Each row has a class, written after it.
33	-190	-141	-194	96	139	-45	-69	41	125	-96	231	-291	86	-72	275	-353	121	-89	207	-187	133	-343	-11	-114	-125	195	347	105	-60	-145	214	-85	112	174	112	618	87	-223	198	-49 : rok
31	9	-51	-214	28	276	137	134	-36	78	-38	425	169	181	49	201	139	-293	-164	121	-105	-222	-51	-7	-423	91	367	80	138	57	-235	179	-43	-204	171	56	126	235	-303	-400	33 : rok
-17	273	-148	50	146	149	-396	-3	-35	-218	-82	322	34	-347	-104	-162	122	-106	-227	205	57	-185	-71	112	-147	91	169	-361	-55	59	-233	317	108	-264	-213	-78	-232	273	-265	90	-338 : Tet
-281	183	105	359	9	90	-316	33	71	-177	48	98	135	-407	-183	-216	259	-350	54	77	-40	197	-21	153	-131	79	-20	-61	-26	7	49	33	187	-67	-188	-205	-538	37	-132	340	-75 : rok
205	-55	-87	-97	-113	36	-193	-51	-108	-64	-68	369	-119	92	-196	86	-9	-2	-211	-10	-221	206	-96	-225	-139	264	150	236	146	-219	-242	191	-246	70	288	-56	168	113	15	-56	-157 : sug
221	-69	6	-171	91	69	443	-117	135	117	-260	155	-254	451	152	74	-329	64	-58	2	-90	-240	123	27	124	-72	472	357	320	43	-221	28	-122	283	283	33	481	-11	-86	22	204 : vesaf
-20	309	120	300	131	198	-113	-94	-136	96	4	38	-83	-220	215	-92	148	-166	16	-137	240	263	39	43	-171	40	16	-244	153	-118	135	104	186	-124	97	-187	-580	-99	153	28	59 : bufid
12	269	-278	38	159	401	46	-65	249	-142	-242	330	-269	57	184	3	-204	-206	-113	-99	-350	67	-27	60	86	142	206	80	250	-371	-96	318	461	-91	-269	-575	-187	-118	-13	26	240 : vesaf
-63	66	-83	-108	431	344	195	-75	-185	59	-161	-174	-10	-84	153	183	-218	-156	-40	-187	-14	-169	365	166	-12	-60	-306	-124	-58	-114	35	-3	422	-261	-461	-358	-321	-272	140	149	221 : sug
-78	-200	114	-174	297	276	101	-124	-3	63	67	9	278	-77	18	-145	-139	-34	108	-140	-62	114	152	33	-344	-28	-283	-381	-246	-38	148	7	241	-206	-132	-164	-209	-113	54	151	164 : Vud
-185	-205	-22	-269	25	-179	-269	125	-52	-145	-74	164	229	-175	-515	1	-217	254	-2	79	-84	-192	82	-177	-309	130	240	135	-153	215	114	-18	-310	-206	283	238	341	281	-74	-193	-240 : sug
159	-9	-79	-100	210	458	-321	5	-270	-208	-132	161	325	-22	-152	50	313	-231	-72	-144	-121	-228	-190	-259	-467	69	116	3	-42	171	18	198	-332	-196	218	43	-91	253	-215	-617	32 : rok
-68	253	-28	337	-129	-30	-288	-173	76	85	-131	25	-269	39	-84	-346	0	-345	-100	-230	101	283	65	-86	-97	197	-33	-55	215	-320	286	22	427	28	163	-393	-349	-124	56	270	52 : Vud
-127	63	35	74	31	51	210	65	362	11	-82	218	-39	147	385	-253	98	91	82	179	45	-60	59	78	218	172	166	-184	143	-35	-189	43	246	76	-64	-225	15	96	-49	238	-161 : Tet
-61	276	-109	225	372	113	-263	233	-254	-47	-58	296	-190	-411	-141	-47	12	-112	-425	2	144	-149	-426	46	-444	161	276	-384	-209	110	194	389	-279	-653	-28	-152	-283	123	-206	-81	-239 : sug
-201	158	126	213	-150	-30	-32	6	253	4	-75	541	-124	-345	-83	-191	-132	-87	-162	306	-93	46	0	193	364	202	157	-21	158	-10	-244	145	47	76	-207	-90	-87	48	46	606	-62 : bufid
-85	-6	-190	-16	-258	-32	-258	251	-126	148	290	35	-179	-44	325	58	263	-334	-271	-118	36	406	-35	-100	-644	440	-46	-119	-201	-153	-95	145	-225	-20	350	-169	-99	-61	42	-41	-193 : Vud
-321	-108	46	94	-143	-124	-2	274	340	0	45	-182	-204	138	34	-84	-224	105	257	-75	-176	302	335	-2	270	109	198	24	88	-195	-23	-112	158	191	-40	-61	-48	-224	240	122	167 : Lura
-290	108	85	326	-195	-204	-180	134	246	-16	146	-63	-84	-180	126	-451	122	117	23	173	-55	364	-77	-87	111	177	-110	-195	-54	-39	-73	-95	-216	166	-94	124	-100	-48	159	92	-102 : Lura
399	-111	-100	-225	137	266	65	-127	-63	-4	-187	519	39	205	-80	98	148	-197	-49	-63	-226	57	174	-169	-255	239	146	-125	271	72	-343	209	93	-208	182	-152	-210	146	-139	117	164 : vesaf
-22	166	-132	-87	-39	-9	-72	439	-65	-35	-62	164	-230	-10	202	242	398	-70	-170	170	47	-69	-374	58	-12	137	548	-40	-90	-22	128	-55	-260	-437	105	-97	-28	152	-144	-117	-161 : Lura
-133	305	56	221	-180	-41	83	113	127	89	-167	343	-35	-56	314	-1	199	-75	-49	-26	45	-39	-17	-221	204	123	29	-206	282	-176	-145	-69	43	84	-229	-108	-391	37	139	-362	81 : Vud
57	-192	-100	-377	42	-124	11	11	-78	-163	-11	310	139	86	-386	257	-87	40	-112	-124	-216	-56	57	-223	-30	79	180	-163	157	-34	-23	55	49	-335	28	19	113	195	-109	-70	47 : rok
179	9	-113	-4	91	111	72	-54	127	-63	-110	-64	160	89	73	-168	-238	156	15	-232	31	-202	97	-92	-163	-18	24	-184	-120	24	-5	-159	-148	292	-128	287	71	-73	-102	-183	75 : sug
-217	-12	1	222	171	-58	-462	-81	32	-243	-49	16	8	-553	-213	-314	59	-37	92	81	31	-89	-99	23	-2	71	3	-234	-76	232	155	324	-42	-217	-84	-182	-187	166	-88	192	-243 : Vud
-169	-130	111	107	207	212	27	42	66	76	195	-16	132	176	-127	-22	-218	-229	36	-203	-126	-2	-23	87	42	-299	99	62	-113	170	-217	83	69	192	80	-24	66	-178	-175	15	169 : Kemur
-42	-78	-74	-169	-23	-180	-126	287	136	-62	-26	203	-191	149	81	66	-126	258	-19	-30	-78	47	-23	-45	-308	251	382	122	-33	-203	210	49	-268	50	189	17	172	25	125	-47	-148 : vesaf
-90	-138	-206	-10	-124	-21	-141	139	20	-36	114	153	-25	170	149	-175	-3	-31	-185	34	-118	28	-23	-141	-117	454	122	-161	43	-58	-304	116	-442	-76	249	-35	192	125	-38	-104	-253 : bufid
-178	-252	-180	-146	-485	-348	-347	239	396	-58	411	-237	-127	285	348	-283	72	-90	-25	-77	104	350	209	98	-468	382	124	134	-168	-263	139	-87	-48	185	344	-31	246	19	248	82	21 : bufid
-438	-40	-109	231	-119	-293	-204	291	185	-234	-4	39	-1	-136	59	-116	246	-132	-71	55	-194	-63	-393	-109	85	113	213	-401	-2	-61	181	-6	-70	-86	-365	-103	-196	168	-184	51	-154 : rok
-134	-172	-364	4	80	103	-291	289	-188	-170	8	493	-14	121	-139	334	105	-323	-277	-428	-517	-7	-293	-396	-141	346	228	6	226	-175	131	272	32	-353	46	-423	-212	67	-174	-196	3 : vesaf
57	89	-179	86	39	-118	-15	-22	-26	-60	-2	101	-99	231	157	-55	-71	103	4	-237	51	320	-5	-208	-222	252	104	-90	32	-278	74	33	116	2	268	-137	-61	-46	82	192	-113 : sug
205	115	-177	-111	54	142	-175	-37	-325	-106	-272	-84	-142	-144	-240	38	273	-92	-282	-151	-1	-111	-310	-306	-448	204	70	22	-120	23	236	197	-361	-293	-24	-158	122	190	21	-446	-17 : vesaf
-14	18	50	69	-421	-348	37	190	436	119	110	209	-426	98	265	-300	47	87	-127	153	211	271	-143	125	-149	258	411	22	10	-166	30	-17	36	224	237	-65	156	157	37	292	-154 : Tet
-15	-153	-172	-363	2	-50	36	238	-5	-120	161	203	77	37	-17	190	126	-35	-167	100	-145	-309	-171	116	-7	132	194	-165	-84	21	65	78	99	-437	-39	-51	69	221	-241	-121	-233 : Lura
239	-32	50	-102	34	-83	226	-236	185	46	-225	136	-267	275	217	48	-174	230	93	74	-88	126	19	-14	-55	106	113	284	182	-78	69	-40	-33	429	277	2	227	-29	108	388	16 : vesaf
233	-17	-229	-210	-352	24	-142	3	150	237	25	23	32	251	213	42	-94	9	-271	-90	140	210	245	-20	-498	307	45	-71	-198	-211	-197	-190	-352	61	383	165	115	-126	179	-32	-126 : Kemur
115	160	-259	118	-278	-272	-359	270	38	-15	-64	411	-395	-7	165	-69	-48	200	-214	247	-41	67	20	-4	173	306	172	138	46	36	-107	118	35	-65	453	-77	-134	54	-142	205	-512 : Vud
-28	171	-170	155	-229	290	-266	-176	197	-3	-98	212	-84	11	130	-43	143	-643	-199	62	-90	136	-89	96	-28	204	-241	357	175	-402	20	376	419	-29	-54	-463	-25	-69	94	248	259 : sug
224	12	-32	-230	-247	-90	105	-107	75	188	-7	93	-437	268	71	141	-93	-68	-272	-21	-115	203	-158	-178	-197	237	205	245	277	-313	-25	102	122	309	137	-36	548	7	31	-16	109 : rok
-434	-116	-70	-193	115	4	48	298	-78	-197	-79	55	195	-152	-209	136	-172	134	-91	24	-323	-403	-63	-89	213	13	47	38	-59	31	69	-84	-144	-130	-284	48	159	69	-97	-211	-152 : bufid
-203	-172	41	-146	-18	140	256	86	155	50	208	108	76	54	207	164	18	-74	1	44	-100	47	-162	189	96	-188	105	-25	12	-104	-219	136	90	107	-198	-71	172	-3	21	25	128 : bufid
-21	99	-96	-176	207	150	-81	100	-119	26	-222	364	21	-44	-348	305	-221	29	-197	32	-146	-160	-371	-96	-206	84	136	-120	-53	-148	206	234	-34	-317	106	37	51	47	-135	-291	-111 : Kemur
69	-35	129	-133	89	151	159	-210	77	13	-203	199	-243	-23	-133	-176	-447	322	46	160	-166	34	-75	60	205	-76	120	350	225	-49	33	90	93	317	149	75	364	28	89	214	118 : bufid
-310	181	98	98	-96	-34	164	-74	123	-192	-413	116	369	-458	-93	-189	123	81	177	249	197	-404	138	237	334	-145	-8	-200	197	104	210	-199	-125	-133	-396	25	-319	186	117	211	67 : Vud
-202	-65	-73	-190	115	192	-282	-17	-67	-174	-146	215	223	-302	-191	-34	-154	10	11	-63	-62	157	262	-70	-605	202	205	101	-247	-24	91	142	-271	-34	134	-43	162	98	83	165	-158 : sug
87	242	-217	10	66	283	-42	147	144	39	-141	230	-177	110	196	41	107	-284	-255	-5	-94	-35	-139	21	-347	376	547	-24	160	-88	9	254	-87	-349	326	-255	69	-17	-90	-116	151 : Tet
-1	-110	301	115	-27	-206	118	45	221	-48	-35	-60	5	-104	-6	-125	82	77	62	210	235	-122	-118	115	65	-175	262	-233	-18	223	-120	-96	-217	69	-181	230	-31	221	-122	184	59 : Kemur
-171	-57	43	108	-140	-104	-169	26	32	-229	135	25	161	-251	-15	-141	127	-15	301	16	-66	272	455	112	271	80	-432	-14	66	140	-156	-75	185	125	-306	-242	-441	-49	247	620	157 : vesaf
-107	193	57	158	-87	-310	-459	69	-30	-231	115	-192	-131	-396	-294	-132	125	-7	-75	58	77	-48	-236	-41	-87	225	-139	-144	-126	-101	119	-12	-10	-110	-452	-136	-177	138	70	114	-171 : sug
80	169	-21	86	115	-217	-204	176	-109	-153	-211	313	-327	-171	-321	-81	75	249	-80	115	-213	22	-220	-189	106	185	428	-66	134	7	110	-75	-443	-272	-1	33	-110	116	-146	-29	-312 : Vud
-70	64	-226	56	-266	52	-77	128	63	-9	66	36	-123	248	415	32	139	-332	-191	-209	-131	257	-123	-168	-59	197	-104	241	1	-448	133	47	-167	142	35	-208	158	-202	188	-61	178 : sug
57	-157	25	-229	33	195	30	102	79	103	161	-130	365	62	-4	63	-130	-143	-164	-449	371	-21	386	85	-899	9	236	-299	-322	5	49	52	-43	-211	150	129	-113	-42	176	-317	338 : Kemur
37	-61	-232	232	-355	-186	-347	122	16	-294	195	-171	156	177	14	-404	414	-266	-322	-354	124	72	-10	-99	-259	217	83	-145	-134	50	125	-55	-588	-102	349	-91	-187	110	66	-151	-29 : sug
87	141	-466	-120	-93	-23	-371	187	74	134	-297	263	-475	179	-78	505	-382	-258	-326	-334	-7	35	-237	-37	-625	39	388	580	37	-507	501	161	90	-296	281	-321	170	-180	-90	-111	183 : Vud
-218	-134	29	166	-123	-61	108	148	162	-108	16	137	-134	-139	287	-296	241	184	59	199	69	224	-336	96	298	-132	192	39	-19	209	-30	-90	-418	113	-36	-124	201	215	-27	500	-63 : Tet
41	20	-131	-139	-201	190	-82	-88	-1	-203	184	-6	112	-50	252	-341	254	-238	-218	-221	-74	294	158	-9	-257	140	-218	-73	-251	-261	-222	51	-447	152	-124	-203	-75	-54	270	-146	-1 : rok
-246	-101	153	182	8	-108	-47	248	217	14	243	-87	129	-109	330	-370	-54	251	253	262	64	171	344	105	142	-22	120	-437	-228	334	-297	-137	-126	56	-76	273	-129	-29	-61	225	-203 : Kemur
-30	64	255	191	10	182	58	-73	157	250	-20	12	-257	-83	42	-153	-51	-2	-78	163	128	-56	-542	-1	45	-286	399	238	69	130	14	143	-168	283	94	167	528	109	-218	-183	-49 : Kemur
95	114	-97	-167	15	154	42	64	-175	68	-183	94	-11	-113	-161	125	-42	-156	-202	-96	116	-91	-58	92	-596	107	266	85	25	72	320	11	-275	-309	310	-44	33	45	-3	-117	255 : sug
61	75	-31	-47	85	-88	-115	116	108	-10	233	-87	-175	25	46	89	-128	52	-129	-171	102	-91	183	247	92	45	-249	-200	-219	-176	52	64	352	-208	-407	-269	-360	-222	270	381	-52 : vesaf
-155	52	-96	76	-266	21	67	119	381	141	118	-40	50	237	265	-183	40	-42	-113	-123	52	0	-109	-116	150	156	27	-149	91	-319	-141	22	103	35	30	-48	101	-105	175	-292	-2 : Kemur
-221	-36	130	-43	322	522	244	160	305	123	-102	235	302	137	80	-65	-194	9	5	32	-68	-428	-168	-35	-41	-103	669	-106	8	123	-405	-13	-442	245	38	380	465	75	-241	-582	151 : vesaf
-239	15	18	76	133	359	104	-180	-92	-23	204	233	290	-209	325	-60	67	-312	68	63	-84	454	-5	160	-178	2	-428	-303	-67	-103	-232	363	169	164	85	-142	-296	-92	18	313	44 : Lura
71	-192	-129	-327	-207	-267	217	12	462	-121	-208	436	-155	294	-228	-82	-237	382	-117	15	-161	-169	138	-256	66	222	618	149	439	75	-206	-24	-16	64	265	152	517	408	-112	-85	-76 : bufid
-134	73	108	397	-77	-23	52	77	-125	-180	-53	-133	216	-141	-44	-292	62	119	91	-35	34	33	-112	-51	178	-144	43	314	-57	236	329	-178	-482	-54	68	1	78	-35	39	73	134 : sug
176	157	-180	46	109	57	37	-263	-326	-81	-138	68	221	53	-60	489	181	-284	-13	-369	-29	334	65	-302	-157	-109	-423	-65	41	-105	-43	-72	183	-223	-86	-194	-495	-124	70	147	321 : rok
-125	-69	-125	-182	-281	-41	-68	278	182	-72	393	181	-101	231	108	158	41	-188	-244	-32	-302	150	96	77	121	247	304	15	186	-277	-429	95	81	91	-31	-167	125	-15	101	-103	81 : sug
-223	15	24	128	199	-53	195	179	-19	-129	-19	-229	151	-29	-199	-228	-49	256	86	-140	38	-249	-106	14	88	-217	196	-330	-7	289	203	-201	-415	-211	-84	112	-106	30	-60	-228	67 : vesaf
-50	182	213	191	-99	-281	130	-11	47	133	25	-78	-119	-263	97	143	226	11	14	300	158	-66	-378	106	122	-1	58	-55	39	98	58	-97	-136	109	-115	116	48	27	-52	149	-105 : Vud
-103	-186	-169	-91	-104	-27	-188	82	62	-198	23	492	1	69	-254	-135	-70	117	-167	30	-252	442	52	-191	-213	280	250	135	89	97	-218	263	-298	-30	704	-35	210	212	-69	245	-225 : rok
-165	-41	-72	-72	-143	96	77	121	372	26	-240	603	104	-59	67	2	-76	58	53	323	-223	-46	-35	49	190	127	371	251	336	74	-100	3	35	41	117	81	255	136	-123	252	79 : Kemur
-132	-12	-285	-159	-163	168	-357	338	2	-62	138	293	-53	4	-64	294	39	-320	-127	64	-350	100	-170	-81	-342	309	602	336	-112	57	-120	238	-99	-205	522	-112	264	108	-265	-196	-81 : vesaf
-189	304	16	4	-159	-342	64	287	469	76	-210	-14	-190	13	-109	-171	-78	212	-27	167	12	-316	85	-10	181	214	769	-590	375	8	-69	-122	40	-191	-87	207	-89	54	85	-351	67 : Kemur
-114	100	-228	56	-198	-49	-442	261	38	18	304	-27	19	-77	-122	331	-50	-176	-318	-404	-61	-90	-287	-235	-48	159	46	83	-85	-167	206	107	-118	-367	125	-163	59	-162	127	-384	25 : sug
141	127	-234	-95	-158	46	50	72	-1	-34	-163	98	76	69	-167	135	86	-281	-245	-167	102	-347	-29	37	53	14	107	-99	98	-59	116	-8	15	-478	-43	-139	-126	55	-76	-178	237 : Tet
-84	-144	40	-204	1	-201	183	301	445	189	38	146	-33	277	15	175	-240	322	273	91	9	70	145	-97	-152	163	567	-80	201	21	-100	-242	86	-68	151	278	322	68	-109	-240	131 : Kemur
-201	191	-31	40	-265	-314	248	169	292	38	167	-35	17	294	516	-87	90	41	-134	31	164	-70	52	40	97	180	236	-420	63	-203	-285	-197	-115	138	-71	-15	1	22	149	-139	-56 : Tet
-234	-13	35	64	-252	-309	33	491	428	9	134	154	-150	-36	-48	-35	-3	125	-121	167	16	44	81	9	-27	252	545	-58	10	199	-210	-157	-183	1	-119	162	271	131	-90	128	44 : sug
